The rows of each block are all made from a few directions, up to rounding. Some rows are whole; the others are cut short, and each is followed by the rest of it.
In the rows, zero is written as 128.
Made from 2 directions:
[[145 186 115 120 191 129  79 136 162  67 170]
 [116  71 140 131  75 113 172 137 104 191  93]
 [117 116 132 138 100 149 147 100 105 136 108]
 [152 172 116 110 198  97  79 173 178  89 176]]
Cut rows, each with the rest of it:
[139 153 122 121 161 120] -> [103 142 149 103 151]
[145 159 119 116 176 108] -> [ 94 157 162  99 161]
[119 116 132 135 105 143] -> [144 107 110 137 112]

Made from 2 directions:
[[153 122 149 138 142 133 131 112 125 123 143]
 [213  85 181 157 139 140  71 137  90  96 221]
 [158 116 150 139 138 133 119 121 119 119 154]
 [124 137 132 128 140 130 153 107 139 135 110]]
Cut rows, each with the rest of it:
[152 121 148 137 140] -> [133 129 115 124 123 144]
[150 122 146 137 139] -> [132 128 117 124 123 143]
[125 132 128 127 131] -> [128 136 122 132 131 121]
[156 123 154 140 147] -> [135 138 105 127 124 141]
[142 115 131 131 118] -> [128  98 148 114 118 156]
[164 120 160 143 151] -> [136 137 101 125 122 147]
[130 123 125 128 120] -> [127 113 141 122 124 138]

Made from 2 directions:
[[106 166  78 166 116 164 152 102 111 124 146]
 [109 141 110 143 122 141 136 115 128 129 138]
 [226  64 214  56 157  66  90 192 124 121  77]]
Cut rows, each with the rest of it:
[115 158  88 158 119] -> [157 148 109 111 124 141]
[118 114 146 116 130] -> [115 118 131 144 134 127]

Made from 2 directions:
[[135 118 115 120 145 126 133 132 123  98 121]
 [133 128 128 127 132 130 130 132 126 127 124]
 [ 39  94  88 125  79  77  85  50 150  68 209]]
Cut rows, each with the rest of it:
[224 160 165 127] -> [186 181 175 212 103 180  40]
[202 146 149 124] -> [179 165 165 191 107 151  61]

Made from 2 directions:
[[133 132 116 117 114 123  90  96 114 115 152]
 [136 130 127 118 121 130 109 117 121 125 140]
 [143 132 130 110 117 133  98 115 118 126 146]
 [134 130 127 120 123 129 113 119 123 126 137]]
Cut rows, each with the rest of it:
[104 121 129 159 148 122 184] -> [158 148 135  94]
[109 120 139 156 152 128 195] -> [174 152 143  86]
[133 131 119 118 117 125  98] -> [104 117 119 147]
[115 126 117 140 129 118 133] -> [119 129 121 126]

Made from 3 directions:
[[ 95 125  76 134 126 105 139 122 136 100 134]
 [113 178  82 130  82 157 131 113 160  92 133]
 [174 151 207 128 129 186  97 129 124 164 131]
 [ 95 157  87 149 124 150 111 108 150  96 154]]
Cut rows, each with the rest of it:
[128 106 135 126] -> [144 108 132 134 116 137 125]
[133 123 133 124] -> [127 123 132 132 124 133 123]
[104  99  91 126] -> [138  81 149 133 121 115 123]
[119 136  96 120] -> [105 117 146 128 137 111 119]
[173 140 194 118] -> [121 164 116 136 121 162 118]
[140 134 158 134] -> [138 151 110 126 126 141 135]

Made from 2 directions:
[[114 143  85 112 131 122 118 140 114 145 117]
 [125 131 116 127 125 128 125 131 123 134 125]
 [124 133 113 124 127 127 124 132 123 135 124]
 [139 114 140 163  97 143 126 125 120 136 135]]
Cut rows, each with the rest of it:
[136 120 160 128 137] -> [127 137 119 143 110 135]
[147 107 175 158 112] -> [140 137 115 138 114 142]
[135 122 174 112 158] -> [119 143 115 156  96 136]
[152 103 206 147 133] -> [134 147 106 157  92 147]
[111 144  62 127 110] -> [129 110 147  98 164 113]
[129 130 161  97 169] -> [113 142 118 156  96 132]
[129 125 113 147 105] -> [137 121 133 113 144 127]

Made from 3 directions:
[[116 122 143 160 143 144 141 144 163 123 127]
 [146 109 138 126 104 118 106 144 115 141 115]
 [ 73 107 119 191 152  99  95  70  55  57 201]
 [116 120 132 149 134 125 122 123 122 114 140]
 [ 71 134 119 181 175 128 137  83 113  70 185]]
Cut rows, each with the rest of it:
[134 146 116 101 130 131] -> [140 121 131 136 123]
[138 132 128 114 122 130] -> [131 135 134 140 117]
